Below is a small trained network, with its code and all its weights. Each question gives an input and a class and asks what happens when units are switched off, that is, made to give their printed mean instead of their output.

import numpy as np


def w(rows, s, z=0):
    codes = np.array(rows[::2]) - 128.0
    scale = np.full(codes.shape[1], s)
    scale[-1] = z or s
    return codes * scale


def f(y):
    return y / 2 * (1 + np.tanh(0.7978845608 * (y + 0.044715 * y**3)))


def log_softmax(a):
    a = a - a.max(-1, keepdims=True)
    return a - np.log(np.exp(a).sum(-1, keepdims=True))


def net(x, mask):
    res = np.array(x, float).reshape(1, 7) / 4 @ E
    y = f(res @ A[0][:, :-1].T + A[0][:, -1])
    res = res + np.where(mask, y, B[0][:, -1]) @ B[0][:, :-1]
    return log_softmax(res[-1] @ U[:, :-1].T + U[:, -1])


A, B = {}, {}
E = w([
[218,191,125,125,84],'x0',
[71,116,90,157,175],'x1',
[75,69,92,160,135],'x2',
[109,163,147,91,213],'x3',
[198,116,160,107,144],'x4',
[168,2,74,172,138],'x5',
[119,127,168,107,200],'x6',
],0.013)
A[0] = w([
[157,229,161,117,78,146],'neuron 1',
[56,189,135,71,172,213],'neuron 2',
[133,44,89,196,106,74],'neuron 3',
[130,31,56,196,49,247],'neuron 4',
[171,66,112,127,113,160],'neuron 5',
[139,180,134,66,42,123],'neuron 6',
[168,217,147,100,63,187],'neuron 7',
[249,119,176,123,155,234],'neuron 8',
[130,190,121,128,102,2],'neuron 9',
[176,71,143,102,116,2],'neuron 10',
[206,77,187,160,122,170],'neuron 11',
],0.012,0.0054)
B[0] = w([
[137,228,224,67,95,221],'neuron 1',
[129,145,240,137,206,227],'neuron 2',
[35,128,31,223,89,204],'neuron 3',
[63,108,55,254,2,249],'neuron 4',
[138,19,69,126,100,177],'neuron 5',
[155,216,123,180,73,197],'neuron 6',
[198,232,187,90,65,226],'neuron 7',
[200,71,82,55,163,210],'neuron 8',
[154,142,218,93,178,154],'neuron 9',
[161,75,152,72,109,149],'neuron 10',
[167,46,11,80,143,181],'neuron 11',
],0.0096,0.018)
U = w([
[203,248,176,100,44,133],'0',
[77,114,98,230,44,10],'1',
[44,165,161,157,222,254],'2',
[208,71,117,111,131,67],'3',
],0.015,0.006)

Each question gives the input, the list of numbers given to net, and the class t.
The units are the neurons (one row each of A and B). Each row of codes is followed by its name. A weight is (code - 128) times the scale printed after its matrix; where a second scale follows, it is the last column's (A, B and U).
mask holds one flag per neuron, in row order. A switched-off neuron (its flag False) gives its mean, the last column of its row in B, instead of its output. The means were averaged over made-up inputs and are rounded, as every weight is.
A unit's drop is (log p(t) with every unit on - log p(t) with that unit switched off) / (log p(t) with every unit on - log p(t) with every unit switched off).
The circuit of an input: a set's keep is (log p(t) with only the set's units on - log p(t) with every unit switched off) / (log p(t) with every unit on - log p(t) with every unit switched off). Starting from all 11 units, units are removed one at a time, each time the one whose removal leaves the highest keep (on an exact tie, the one counted first), for as long as the keep stays at least 0.8.
units of the circuit, in order: the units of the circuit, biggest drop first
top k neurons: the k neurons with the biggest drops, biggest first
drop when u is switched off: that unit's drop, to one decimal
input [0,4,0,3,5,-7,8], class 2: units of the circuit, in order	[neuron 2]
input [1,-5,-5,0,8,3,-6], class 3: top 2 neurons	[neuron 11; neuron 8]
input [-2,7,0,-5,6,-2,4], class 2: units of the circuit, in order	[neuron 4; neuron 7]
input [-8,4,-5,-3,1,-4,-5], class 2: units of the circuit, in order	[neuron 7; neuron 4]
input [7,0,6,2,6,6,1], class 3: top 3 neurons	[neuron 8; neuron 11; neuron 10]
input [3,-7,-4,3,5,4,-1], class 3: top 2 neurons	[neuron 8; neuron 11]
input [-4,-2,2,2,-4,-7,0], class 2: top 2 neurons	[neuron 2; neuron 7]
input [1,-5,5,2,-7,-3,4], class 2: drop when neuron 7 is switched off	0.3
input [1,-2,-8,4,8,5,3], class 3: drop when neuron 11 is switched off	0.0
input [-8,-3,-3,4,0,2,-1], class 2: drop when neuron 4 is switched off	0.1
